Here is a tiny trained network, its code and every weight. The questions are about switching its units off for an input and a class, where a switched-off unit gives its printed mean instead of its output.

import numpy as np


def w(rows, s, z=0):
    codes = np.array(rows[::2]) - 128.0
    scale = np.full(codes.shape[1], s)
    scale[-1] = z or s
    return codes * scale


def f(y):
    return np.maximum(y, 0)


def log_softmax(a):
    a = a - a.max(-1, keepdims=True)
    return a - np.log(np.exp(a).sum(-1, keepdims=True))


def net(x, mask):
    res = np.array(x, float).reshape(1, 4) / 4 @ E
    y = f(res @ A[0][:, :-1].T + A[0][:, -1])
    res = res + np.where(mask, y, B[0][:, -1]) @ B[0][:, :-1]
    return log_softmax(res[-1] @ U[:, :-1].T + U[:, -1])


A, B = {}, {}
E = w([
[83,94,19,189],'x0',
[52,253,149,111],'x1',
[142,132,124,132],'x2',
[158,138,42,71],'x3',
],0.015)
A[0] = w([
[121,129,13,39,48],'N0',
[126,198,139,70,156],'N1',
[185,30,162,33,201],'N2',
[126,146,114,104,96],'N3',
[142,5,105,172,169],'N4',
[157,85,111,84,124],'N5',
[161,186,195,94,121],'N6',
[135,121,75,15,182],'N7',
[151,101,97,66,131],'N8',
[73,134,17,193,111],'N9',
[173,121,247,103,185],'N10',
[117,128,196,247,254],'N11',
],0.016,0.0066)
B[0] = w([
[224,134,204,85,229],'N0',
[102,189,114,99,229],'N1',
[178,140,89,244,228],'N2',
[126,130,123,101,150],'N3',
[136,25,94,112,240],'N4',
[137,129,132,180,176],'N5',
[123,155,129,69,233],'N6',
[200,167,68,125,220],'N7',
[161,143,126,173,179],'N8',
[71,125,242,131,249],'N9',
[251,115,186,116,253],'N10',
[52,85,223,132,236],'N11',
],0.029,0.019)
U = w([
[183,57,175,103,232],'0',
[121,170,205,54,251],'1',
[56,9,128,108,44],'2',
[16,155,185,143,84],'3',
[163,160,90,158,75],'4',
[152,188,65,29,21],'5',
],0.011,0.0023)

Each question gives the input, the list of numbers given to net, and the class t.
The units are the neurons (one row each of A and B). Each row of codes is followed by its name. A weight is (code - 128) times the scale printed after its matrix; where a second scale follows, it is the last column's (A, B and U).
mask holds one flag per neuron, in row order. A switched-off neuron (its flag False) gives its mean, the last column of its row in B, instead of its output. The means were averaged over made-up inputs and are rounded, as every weight is.
A unit's drop is (log p(t) with every unit on - log p(t) with that unit switched off) / (log p(t) with every unit on - log p(t) with every unit switched off).
The circuit of an input: a set's keep is (log p(t) with only the set's units on - log p(t) with every unit switched off) / (log p(t) with every unit on - log p(t) with every unit switched off). Starting from all 12 units, units are removed one at a time, each time the one whose removal leaves the highest keep (on an exact tie, the one counted first), for as long as the keep stays at least 0.8.
units of the circuit, in order: the units of the circuit, biggest drop first
k most important neurons: the k neurons with the biggest drops, biggest first
drop of u: that unit's drop, to one decimal
input [1,-4,8,0], class 2: 3 most important neurons : N10; N0; N4
input [-2,-4,-2,3], class 4: most important neuron : N2
input [1,-6,4,0], class 2: 4 most important neurons : N4; N10; N0; N7
input [-1,6,7,2], class 5: units of the circuit, in order : N9; N11
input [8,-1,-4,-1], class 2: units of the circuit, in order : N4; N10
input [0,1,4,4], class 5: units of the circuit, in order : N11; N10
input [5,-6,-2,0], class 2: units of the circuit, in order : N10; N4
input [1,-7,-5,-4], class 2: units of the circuit, in order : N4; N0
input [1,1,-1,-7], class 3: units of the circuit, in order : N11; N0
input [0,1,-6,6], class 5: 3 most important neurons : N11; N7; N10
input [1,-1,-2,-8], class 2: 2 most important neurons : N11; N0
input [-6,8,-7,1], class 5: 2 most important neurons : N9; N11
input [-1,-6,-8,7], class 4: drop of N2 : 0.4
input [2,8,6,-8], class 3: units of the circuit, in order : N11
input [1,3,1,3], class 1: drop of N2 : 0.1
input [-2,-6,6,5], class 4: drop of N2 : 0.3
